[[136 126 108 135 134 119 136 131 127]
 [137 127 106 133 133 119 135 130 127]
 [136 127 111 130 131 120 132 128 127]
 [136 128 108 130 130 120 132 128 128]
 [130 127 133 126 128 129 126 128 126]] yields 108

[[130 123 134 123 127 126 131 132 128 126 129 129 127 127 128]
 [133 125 131 127 126 124 131 126 127 128 130 131 127 129 131]
 [122 126 119 133 128 127 135 143 126 140 130 132 136 129 138]
 [125 131 131 127 130 130 127 132 130 126 127 126 130 127 126]
 [129 127 128 127 128 128 128 127 128 128 128 128 128 127 127]
 [131 121 132 116 125 123 150 146 125 128 128 130 112 129 128]
 [123 129 128 128 128 131 126 132 130 128 127 127 130 126 127]
 [126 133 129 129 130 126 133 138 129 130 128 130 133 129 134]
 [128 125 139 120 127 126 137 146 128 123 126 128 121 129 128]
 [129 122 132 127 124 126 131 134 127 129 128 131 126 130 132]] yields 134

[[119 141 129 108 138 137 110 124 109 157 132]
 [103 127 130 145 106 145 133 126 114 125 118]
 [106 114 115 103 100 106 111 101 112 142 131]
 [130 114 104 120 144 127 115 121 155 113 124]
 [137 146 128 104 129 111 122 133 149 108 107]
 [156 133 110 123 106 113 124 129 152 125 153]
 [114 117 144 134 126 113 142 111 151 143 147]
 [131 113 112 106 110 130 143 153 138 153 109]
 [110 100 147 136 105 129 131 152 151 128 101]
 [146 151 124 147 145 111 142 143 120 151 143]
 [131 121 117 122 116 150 140 120 121 115 105]
 [140 114 119 123 106 136 130 124 148 156 102]] yields 129

[[140 122 133 129 126 134 122 133 118 114 138 120 126 139 131]
 [136 125 129 130 128 125 129 129 125 121 134 129 126 132 132]
 [137 126 131 135 129 131 133 125 126 128 132 126 128 137 132]
 [126 123 126 128 131 124 126 129 130 133 123 124 121 129 126]
 [123 131 126 127 131 126 134 124 128 131 127 130 130 126 126]
 [142 104 133 130 127 126 104 140 126 124 127 106 108 146 139]
 [127 126 129 124 127 135 121 134 122 121 130 122 127 132 123]
 [126 126 126 124 128 125 124 131 129 127 127 130 125 125 127]
 [131 123 132 127 124 135 117 134 124 123 129 118 127 133 130]
 [133 120 131 127 126 130 116 135 126 124 129 119 122 134 132]
 [123 135 127 128 129 130 137 122 126 129 131 132 135 128 127]] yields 133

[[118 127 129 128 125 127 126]
 [115 128 127 135 129 128 126]
 [105 128 127 128 129 129 126]
 [110 129 127 130 129 127 125]
 [129 129 129 129 126 127 126]
 [137 128 131 129 123 129 128]] yields 129

[[132 130 123 131 118 134 126]
 [122 119 117 117 113 124 126]
 [130 129 117 128 118 134 123]
 [125 102 111 130 112 112 112]
 [124 130 110 117 115 128 123]
 [135 149 133 134 136 139 133]
 [127 109 109 128 106 122 115]
 [127 120 104 126 113 120 116]
 [136 147 139 138 139 141 135]
 [128 134 149 124 132 139 141]
 [124 114 110 123 114 120 119]
 [128 152 137 124 144 140 136]] yields 123
---
[[ 99 130 136 140]
 [141 129 122 109]] yields 122

[[118 113 124 125 124]
 [125 119  98 140 128]] yields 118

[135 149 112 156 128 139] yields 135

[ 99 133 143 101 126 109 108] yields 108

[115  98 116 145] yields 116

[127 154 134 148] yields 148

[135 134 129 157 122 118] yields 129

[143 114 140 105 142 131] yields 131
---
[[141 118 103 124 100 127]
 [142 131 118 123 114 128]
 [142 132 119 124 114 129]] -> 124

[[136 158 131 124 133 112]
 [137 118 118 122 136 139]
 [132 117 112 131 134 140]] -> 131

[[132 109 106 106 136 111 142]
 [141 115 130 145 138 117 150]
 [112 111 137 133 112 114 122]] -> 112

[[138 122 109 120]
 [120 107 134 108]
 [101 143 118 144]] -> 143

[[124 135 125 129 136 139]
 [124 104 135 143 138 113]
 [123 119 110 128 114 122]] -> 128

[[111 129 136 148 152]
 [129 116 123 119 152]
 [110 125 139 140 154]] -> 139

[[126 118 152 140 133 113 137]
 [115 141 121 110 110 118 107]
 [154 134 104 140 155 125 149]] -> 155
---
[[129 134 130 137 128 133 133 129 132 132 146]
 [128 131 131 135 131 131 133 128 134 131 141]
 [128 137 131 139 128 131 133 129 138 128 138]
 [129 128 130 138 128 133 134 129 136 131 138]
 [129 134 128 132 128 130 128 128 134 128 140]
 [128 132 131 157 130 134 133 128 136 131 144]
 [128 134 130 134 128 131 129 129 134 128 141]
 [128 130 131 137 131 131 130 131 132 129 132]] out 146

[[121 151 117 140 152 130 136 145 128 127]
 [128 143 142 132 130 147 139 130 119 135]
 [139 138 141 142 122 145 148 121 111 145]
 [124 145 136 133 138 144 139 133 122 133]
 [139 127 124 126 124 132 112 125 155 123]
 [135 121 151 125 108 143 139 113 110 141]
 [126 123 110 135 138 109 126 131 132 124]] out 127

[[130 115 110 150 115 146 128 139 149 114]
 [146 144 134 122 128 140 139 108 113 118]
 [118 120 129 114 140 134 132 117 123 128]
 [125 116 125 119 124 133 114 126 120 106]
 [118 148 122 127 136 131 114 136 123 143]
 [127 137 148 140 121 125 143 126 107 123]
 [148 107 117 111 111 129 117 116 137 138]
 [135 127 146 149 112 132 114 145 139 110]] out 114

[[112 127 130 135 123 127 114 116 120 125 137 132 132]
 [132 134 121 107 138 143 124 132 136 132 124 124 115]
 [116 136 131 125 123 142 127 116 120 125 138 139 123]
 [136 120 114 121 129 116 125 139 137 129 115 116 125]
 [124 130 126 141 137 130 113 130 127 131 113 133 139]
 [136 120 120 141 126 116 129 138 132 127 113 116 138]
 [135 128 120 107 134 133 129 134 137 132 131 117 115]
 [112 136 130 125 134 144 110 118 124 130 126 139 127]
 [116 127 114 114 129 135 110 128 132 128 118 117 121]] out 132

[[112 119 117 133 123 147 140 141 135 143]
 [115 120 122 137 126 142 134 142 131 141]
 [111 137 116 125 121 122 113 124 109 138]
 [105 131 129 127 137 126 125 137 142 140]
 [128 128 126 125 123 131 128 132 129 126]
 [127 119 118 135 120 130 131 127 125 132]
 [127 133 127 130 142 125 125 117 125 132]
 [128 126 123 127 123 132 132 130 125 134]
 [130 114 129 128 115 151 133 135 130 130]] out 143
